Here is a tiny trained network, its code and every weight. The questions are about switching its units off for an input and a target symbol, where a switched-off unit gives its printed mean instead of its output.

import numpy as np


def w(rows, s, z=0):
    codes = np.array(rows[::2]) - 128.0
    scale = np.full(codes.shape[1], s)
    scale[-1] = z or s
    return codes * scale


def f(y):
    return y / 2 * (1 + np.tanh(0.7978845608 * (y + 0.044715 * y**3)))


def softmax(a):
    e = np.exp(a - a.max(-1, keepdims=True))
    return e / e.sum(-1, keepdims=True)


def log_softmax(a):
    a = a - a.max(-1, keepdims=True)
    return a - np.log(np.exp(a).sum(-1, keepdims=True))


def net(x, mask):
    ids = ['αγδεζηθλμσφ'.index(c) for c in x.split()]
    T = len(ids)
    res = E[ids] + P[:T]
    u = 0
    for l in range(2):
        r = res
        for j in range(3):
            rows = slice(4 * j, 4 * j + 4)
            q, k, v = (r @ M[l][rows].T for M in (Q, K, V))
            z = softmax(np.where(np.tri(T) > 0, q @ k.T / 4**0.5, -1e9)) @ v
            o = O[l][rows]
            res = res + np.where(mask[u + j], z, o[:, -1]) @ o[:, :-1]
        u += 3
        y = f(res @ A[l][:, :-1].T + A[l][:, -1])
        res = res + np.where(mask[u : u + 4], y, B[l][:, -1]) @ B[l][:, :-1]
        u += 4
    return log_softmax(res[-1] @ U[:, :-1].T + U[:, -1])


Q, K, V, O, A, B = {}, {}, {}, {}, {}, {}
E = w([
[127,102,176,196],'α',
[188,115,144,170],'γ',
[110,106,154,3],'δ',
[168,68,15,179],'ε',
[167,68,242,39],'ζ',
[178,91,226,60],'η',
[63,75,92,97],'θ',
[105,214,120,130],'λ',
[212,162,110,138],'μ',
[75,173,190,93],'σ',
[149,242,164,75],'φ',
],0.015)
P = w([
[114,121,129,94],'0',
[123,113,126,80],'1',
[121,121,149,68],'2',
[115,121,180,79],'3',
[146,51,43,27],'4',
[116,123,174,81],'5',
[126,88,112,60],'6',
[112,137,183,92],'7',
[101,153,215,120],'8',
[101,137,158,113],'9',
[94,178,237,152],'10',
[82,178,254,151],'11',
],0.0065)
Q[0] = w([
[56,71,114,190],'L0H0',
[153,166,191,176],'L0H0',
[94,142,165,67],'L0H0',
[120,89,115,121],'L0H0',
[48,66,119,180],'L0H1',
[83,82,180,183],'L0H1',
[158,64,100,78],'L0H1',
[210,145,97,90],'L0H1',
[58,137,206,226],'L0H2',
[142,1,210,80],'L0H2',
[138,120,147,181],'L0H2',
[88,164,142,107],'L0H2',
],0.0088)
K[0] = w([
[56,123,63,180],'L0H0',
[132,146,177,148],'L0H0',
[149,109,160,52],'L0H0',
[170,56,103,176],'L0H0',
[71,9,131,149],'L0H1',
[123,139,72,147],'L0H1',
[109,112,198,115],'L0H1',
[143,99,14,137],'L0H1',
[184,131,187,253],'L0H2',
[238,47,103,10],'L0H2',
[93,176,199,135],'L0H2',
[88,176,102,106],'L0H2',
],0.0072)
V[0] = w([
[213,229,138,144],'L0H0',
[146,35,95,146],'L0H0',
[59,178,34,79],'L0H0',
[180,35,117,118],'L0H0',
[121,47,223,57],'L0H1',
[246,147,253,117],'L0H1',
[192,206,45,186],'L0H1',
[214,131,94,154],'L0H1',
[68,52,140,129],'L0H2',
[80,209,145,129],'L0H2',
[143,41,50,29],'L0H2',
[106,149,153,138],'L0H2',
],0.0059)
O[0] = w([
[116,73,46,62,112],'L0H0',
[99,185,253,124,127],'L0H0',
[146,60,162,95,46],'L0H0',
[106,199,246,107,181],'L0H0',
[108,237,144,184,254],'L0H1',
[84,75,125,195,252],'L0H1',
[192,97,30,66,38],'L0H1',
[53,121,173,77,114],'L0H1',
[144,175,168,190,148],'L0H2',
[180,58,145,120,91],'L0H2',
[117,116,135,238,195],'L0H2',
[183,90,89,151,123],'L0H2',
],0.0043,0.0081)
A[0] = w([
[120,71,128,157,64],'L0N0',
[226,166,75,158,252],'L0N1',
[155,83,198,117,200],'L0N2',
[166,78,253,100,202],'L0N3',
],0.0081,0.0025)
B[0] = w([
[229,58,123,254,121],'L0N0',
[92,241,91,160,135],'L0N1',
[52,169,51,174,190],'L0N2',
[201,40,52,129,246],'L0N3',
],0.0064,0.013)
Q[1] = w([
[99,66,163,79],'L1H0',
[82,111,132,171],'L1H0',
[178,178,142,104],'L1H0',
[103,113,7,151],'L1H0',
[140,147,66,137],'L1H1',
[182,74,173,191],'L1H1',
[181,107,115,25],'L1H1',
[9,91,118,135],'L1H1',
[152,71,84,100],'L1H2',
[119,190,105,85],'L1H2',
[137,162,56,163],'L1H2',
[154,44,61,112],'L1H2',
],0.012)
K[1] = w([
[136,68,201,120],'L1H0',
[167,134,142,182],'L1H0',
[95,179,98,93],'L1H0',
[173,38,11,205],'L1H0',
[186,136,88,146],'L1H1',
[114,121,162,200],'L1H1',
[147,72,103,101],'L1H1',
[113,224,138,128],'L1H1',
[105,171,162,166],'L1H2',
[151,64,141,101],'L1H2',
[87,116,130,71],'L1H2',
[82,176,133,126],'L1H2',
],0.012)
V[1] = w([
[171,88,127,202],'L1H0',
[15,99,86,158],'L1H0',
[158,93,232,52],'L1H0',
[86,131,242,73],'L1H0',
[54,136,115,99],'L1H1',
[145,199,144,142],'L1H1',
[138,74,154,117],'L1H1',
[149,118,194,102],'L1H1',
[87,100,226,32],'L1H2',
[142,249,129,128],'L1H2',
[4,160,93,99],'L1H2',
[57,94,63,198],'L1H2',
],0.011)
O[1] = w([
[183,101,133,172,173],'L1H0',
[123,63,206,27,79],'L1H0',
[145,75,36,170,195],'L1H0',
[75,107,26,122,255],'L1H0',
[36,72,171,102,71],'L1H1',
[156,168,131,64,157],'L1H1',
[88,81,67,164,165],'L1H1',
[180,80,66,83,197],'L1H1',
[43,88,64,120,147],'L1H2',
[107,246,99,113,99],'L1H2',
[12,170,197,136,10],'L1H2',
[129,66,255,132,108],'L1H2',
],0.0079,0.003)
A[1] = w([
[105,7,228,178,219],'L1N0',
[141,200,150,137,100],'L1N1',
[32,93,88,32,4],'L1N2',
[199,221,130,254,197],'L1N3',
],0.0064,0.0028)
B[1] = w([
[8,181,126,255,231],'L1N0',
[53,48,40,103,137],'L1N1',
[153,55,192,164,140],'L1N2',
[222,92,81,21,255],'L1N3',
],0.0065,0.0055)
U = w([
[158,187,203,144,133],'α',
[57,156,90,109,58],'γ',
[138,86,73,125,2],'δ',
[64,207,106,90,143],'ε',
[140,237,111,247,104],'ζ',
[166,58,72,190,212],'η',
[25,207,116,184,134],'θ',
[37,230,12,98,166],'λ',
[203,127,102,87,191],'μ',
[71,45,94,41,117],'σ',
[124,214,2,80,198],'φ',
],0.0078,0.0031)

Each question gives the input, a string of symbols that net reads in full, and the target symbol t.
The units are the heads (4 rows each of Q, K, V and O) and the neurons (one row each of A and B). Each row of codes is followed by its name. A weight is (code - 128) times the scale printed after its matrix; where a second scale follows, it is the last column's (O, A, B and U).
mask holds one flag per unit, layer by layer, with each layer's heads first. A switched-off unit (its flag False) gives its mean, the last column of its rows in O or B, instead of its output. The means were averaged over made-up inputs and are rounded, as every weight is.
A unit's drop is (log p(t) with every unit on - log p(t) with that unit switched off) / (log p(t) with every unit on - log p(t) with every unit switched off).
The circuit of an input: a set's keep is (log p(t) with only the set's units on - log p(t) with every unit switched off) / (log p(t) with every unit on - log p(t) with every unit switched off). Starting from the 12 units with the biggest drops (on a tie, the unit counted first), units are removed one at a time, each time the one whose removal leaves the highest keep (on an exact tie, the one counted first), for as long as the keep stays at least 0.8.
units of the circuit, in order: the units of the circuit, biggest drop first
most important unit: the unit with the biggest drop
k most important neurons: the k neurons with the biggest drops, biggest first
k most important neurons of layer l: the k neurons of layer l with the biggest drops, biggest first
heads that matter: for each layer, one digit per head in row order, 1 if its drop is at least 0.15 and else 0, layers parted by /
drop of u: that unit's drop, to one decimal
input φ ε σ α, target θ: heads that matter => 101 / 111
input ζ η θ, target θ: 2 most important neurons => L0N3, L1N0
input ζ ζ ζ ζ η ε λ η ζ θ ζ, target θ: units of the circuit, in order => L1N0, L1H2, L0N3
input ζ φ ζ ζ ζ η α σ, target σ: heads that matter => 000 / 111
input ζ ζ φ φ γ φ ζ μ ζ, target φ: heads that matter => 000 / 001
input η ζ ζ η ζ ε η ζ μ, target μ: units of the circuit, in order => L1N3, L1H0, L0N2
input η μ δ μ η φ φ μ μ μ, target φ: 3 most important neurons => L0N2, L0N3, L1N3
input ζ φ ζ φ γ η, target φ: units of the circuit, in order => L1H2, L0N3, L0N2
input ζ η ζ ζ μ η ε, target α: 2 most important neurons of layer 0 => L0N1, L0N0
input ζ θ δ, target σ: units of the circuit, in order => L1H0, L1H2
input φ η ζ φ ζ μ ε, target μ: 3 most important neurons => L0N2, L1N3, L1N0
input η ζ ζ, target η: units of the circuit, in order => L0N3, L1H0
input η ζ ζ σ ζ θ ζ, target θ: heads that matter => 000 / 001
input σ ζ ζ ε ζ ζ η φ μ, target φ: units of the circuit, in order => L0N3, L0N2, L1H0, L1N3
input ε η η ζ ε μ ζ η μ ζ ε, target μ: heads that matter => 100 / 010
input ζ ζ ζ ζ ζ ζ ζ ζ η η η φ, target φ: most important unit => L1H0
input η ζ μ ζ α λ ζ η ε θ, target θ: most important neuron of layer 1 => L1N0
input η η ζ λ η ζ ζ η θ ζ ζ δ, target σ: heads that matter => 000 / 111
input ζ ε ζ μ ζ η δ ζ μ, target μ: 3 most important neurons => L1N3, L1N0, L0N1
input φ ζ η φ ζ, target φ: units of the circuit, in order => L1H2
input μ σ ε ζ α, target ζ: 2 most important neurons => L1N0, L0N2
input μ ζ θ η, target θ: 2 most important neurons of layer 1 => L1N0, L1N3
input ζ η σ, target σ: 2 most important neurons of layer 0 => L0N3, L0N1
input η μ σ ζ η μ γ μ φ γ, target φ: 3 most important neurons => L0N3, L0N2, L1N3
input σ λ φ ζ θ λ ε, target α: drop of L0N1 => 0.1
input η ζ η, target η: drop of L1H2 => 0.3
input ζ η ζ η, target η: drop of L0N3 => 0.9
input ζ ε ζ ζ α, target ζ: drop of L0H0 => -0.1
